Here is a tiny trained network, its code and every weight. The questions are about switching its units off for an input and a class, where a switched-off unit gives its printed mean instead of its output.

import numpy as np


def w(rows, s, z=0):
    codes = np.array(rows[::2]) - 128.0
    scale = np.full(codes.shape[1], s)
    scale[-1] = z or s
    return codes * scale


def norm(h):
    return h / np.sqrt((h * h).mean(-1, keepdims=True) + 1e-5)


def f(y):
    return y / 2 * (1 + np.tanh(0.7978845608 * (y + 0.044715 * y**3)))


def log_softmax(a):
    a = a - a.max(-1, keepdims=True)
    return a - np.log(np.exp(a).sum(-1, keepdims=True))


def net(x, mask):
    res = np.array(x, float).reshape(1, 6) / 4 @ E
    u = 0
    for l in range(3):
        y = f(norm(res) @ A[l][:, :-1].T + A[l][:, -1])
        res = res + np.where(mask[u : u + 12], y, B[l][:, -1]) @ B[l][:, :-1]
        u += 12
    return log_softmax(norm(res)[-1] @ U[:, :-1].T + U[:, -1])


A, B = {}, {}
E = w([
[55,84,153,35,254,184,139],'x0',
[219,90,28,215,217,181,196],'x1',
[196,63,69,32,131,51,120],'x2',
[127,127,128,129,129,129,126],'x3',
[129,127,130,129,126,129,129],'x4',
[227,210,126,37,100,226,83],'x5',
],0.0044)
A[0] = w([
[237,113,165,39,156,33,182,75],'L0N1',
[148,143,79,199,31,122,118,26],'L0N2',
[155,144,203,178,133,161,183,35],'L0N3',
[177,148,102,178,24,131,135,62],'L0N4',
[155,176,109,83,112,156,50,156],'L0N5',
[156,70,122,78,159,110,105,4],'L0N6',
[59,160,149,148,142,175,173,79],'L0N7',
[74,86,184,83,98,126,89,109],'L0N8',
[106,227,123,159,124,193,137,119],'L0N9',
[136,133,149,80,254,152,121,144],'L0N10',
[199,103,90,182,178,200,139,174],'L0N11',
[164,119,62,168,174,147,107,33],'L0N12',
],0.006,0.0027)
B[0] = w([
[54,176,50,164,86,211,30,202],'L0N1',
[140,115,199,139,185,115,91,201],'L0N2',
[98,140,51,119,81,90,99,129],'L0N3',
[225,82,254,129,200,72,44,215],'L0N4',
[141,120,153,92,58,179,218,191],'L0N5',
[119,98,113,179,129,168,92,131],'L0N6',
[145,52,106,157,100,169,47,167],'L0N7',
[148,170,146,77,157,129,205,204],'L0N8',
[111,152,80,104,110,174,56,188],'L0N9',
[155,85,199,105,150,145,133,233],'L0N10',
[76,193,161,76,84,126,173,251],'L0N11',
[134,182,108,89,130,84,170,144],'L0N12',
],0.0058,0.0029)
A[1] = w([
[98,172,221,145,104,110,86,47],'L1N1',
[174,49,2,35,123,63,56,120],'L1N2',
[101,68,132,193,126,60,127,115],'L1N3',
[119,191,184,67,111,129,104,116],'L1N4',
[123,186,85,203,193,177,84,155],'L1N5',
[95,145,109,171,116,167,50,75],'L1N6',
[19,172,135,76,109,155,152,206],'L1N7',
[55,20,146,153,135,68,161,53],'L1N8',
[211,181,68,182,218,137,186,119],'L1N9',
[60,33,62,168,92,45,143,3],'L1N10',
[99,179,172,105,109,72,128,73],'L1N11',
[172,138,84,178,211,195,195,61],'L1N12',
],0.0069,0.0022)
B[1] = w([
[84,86,70,90,121,106,125,201],'L1N1',
[56,106,128,219,75,188,50,190],'L1N2',
[188,225,110,94,150,155,121,201],'L1N3',
[132,124,48,159,121,116,186,212],'L1N4',
[57,85,107,125,79,108,89,164],'L1N5',
[106,102,64,127,163,167,68,144],'L1N6',
[162,83,128,204,81,62,115,255],'L1N7',
[154,198,125,100,134,191,146,229],'L1N8',
[56,89,117,68,2,47,139,172],'L1N9',
[100,202,84,147,171,164,129,189],'L1N10',
[122,87,63,99,97,86,197,164],'L1N11',
[104,97,165,96,64,66,151,167],'L1N12',
],0.0069,0.004)
A[2] = w([
[100,186,105,156,215,102,165,13],'L2N1',
[71,155,96,147,163,96,138,191],'L2N2',
[66,114,104,172,125,139,81,58],'L2N3',
[105,186,152,150,185,87,145,138],'L2N4',
[163,158,119,155,68,85,91,193],'L2N5',
[168,94,154,93,144,88,137,129],'L2N6',
[110,163,129,152,185,71,148,94],'L2N7',
[254,155,115,105,104,173,144,66],'L2N8',
[199,114,154,154,156,58,74,87],'L2N9',
[106,46,149,95,188,174,140,153],'L2N10',
[100,150,127,144,130,79,152,81],'L2N11',
[123,83,77,114,107,61,179,1],'L2N12',
],0.0092,0.0027)
B[2] = w([
[177,195,103,108,119,230,187,166],'L2N1',
[197,114,135,52,58,159,118,190],'L2N2',
[141,87,49,129,112,192,52,185],'L2N3',
[198,131,68,100,157,141,129,169],'L2N4',
[95,50,194,157,247,109,153,253],'L2N5',
[106,107,135,240,135,141,102,156],'L2N6',
[160,177,130,85,167,200,137,154],'L2N7',
[119,213,62,118,198,170,165,195],'L2N8',
[147,83,197,121,199,87,101,164],'L2N9',
[187,146,167,234,193,2,71,196],'L2N10',
[130,168,132,94,128,161,174,154],'L2N11',
[64,134,215,60,33,113,175,180],'L2N12',
],0.0059,0.0052)
U = w([
[193,239,58,59,171,246,200,220],'0',
[73,93,160,72,28,68,216,140],'1',
[180,92,208,177,246,67,82,135],'2',
[87,77,39,159,88,212,18,2],'3',
],0.011,0.00091)

Each question gives the input, the list of numbers given to net, and the class t.
The units are the neurons (one row each of A and B). Each row of codes is followed by its name. A weight is (code - 128) times the scale printed after its matrix; where a second scale follows, it is the last column's (A, B and U).
mask holds one flag per neuron, layer by layer. A switched-off neuron (its flag False) gives its mean, the last column of its row in B, instead of its output. The means were averaged over made-up inputs and are rounded, as every weight is.
A unit's drop is (log p(t) with every unit on - log p(t) with that unit switched off) / (log p(t) with every unit on - log p(t) with every unit switched off).
The circuit of an input: a set's keep is (log p(t) with only the set's units on - log p(t) with every unit switched off) / (log p(t) with every unit on - log p(t) with every unit switched off). Starting from the 12 units with the biggest drops (on a tie, the unit counted first), units are removed one at a time, each time the one whose removal leaves the highest keep (on an exact tie, the one counted first), for as long as the keep stays at least 0.8.
units of the circuit, in order: the units of the circuit, biggest drop first
unit that matters most: the unit with the biggest drop
top k neurons: the k neurons with the biggest drops, biggest first
top k neurons in layer l: the k neurons of layer l with the biggest drops, biggest first
input [7,5,-6,8,-2,0], class 2: top 3 neurons -> L0N10, L2N10, L0N1
input [-7,-2,3,2,-1,-6], class 2: units of the circuit, in order -> L2N5
input [-2,7,-7,1,-3,0], class 1: top 3 neurons -> L1N9, L0N1, L1N12
input [1,2,-5,-6,5,-5], class 0: top 4 neurons -> L0N1, L1N10, L1N3, L1N2
input [-7,3,8,-7,2,5], class 3: top 2 neurons in layer 2 -> L2N10, L2N8
input [8,6,1,1,-2,7], class 2: top 2 neurons in layer 1 -> L1N8, L1N3
input [-5,5,8,5,0,6], class 3: top 2 neurons -> L1N2, L0N1
input [-8,-7,0,-6,1,-7], class 2: top 3 neurons in layer 1 -> L1N3, L1N9, L1N4
input [2,3,-3,-6,-6,-1], class 1: top 3 neurons -> L0N1, L1N7, L0N12
input [-7,8,3,5,4,-4], class 1: top 2 neurons -> L1N9, L2N12
input [8,1,4,-2,7,6], class 2: top 3 neurons -> L2N10, L1N8, L1N3
input [-7,5,-7,1,6,5], class 2: units of the circuit, in order -> L0N4, L2N5
input [4,2,-7,5,5,-5], class 3: top 2 neurons -> L1N5, L0N7
input [-7,-2,-7,3,2,-2], class 2: units of the circuit, in order -> L0N4
input [-6,5,2,-4,7,5], class 2: top 3 neurons in layer 0 -> L0N4, L0N2, L0N8
input [-5,8,8,-8,2,-6], class 1: top 3 neurons -> L1N9, L0N7, L0N9
input [-1,4,7,-6,6,6], class 3: top 2 neurons -> L0N1, L1N2
input [4,-2,5,1,7,-5], class 0: top 2 neurons in layer 1 -> L1N10, L1N8
input [-5,5,2,6,4,-1], class 1: top 2 neurons -> L1N9, L0N11
input [-6,-4,8,-2,-5,-4], class 3: unit that matters most -> L1N2
input [-4,4,0,-3,-4,-4], class 0: top 2 neurons in layer 0 -> L0N8, L0N11
input [-4,-3,4,0,8,-1], class 2: top 2 neurons in layer 2 -> L2N5, L2N9
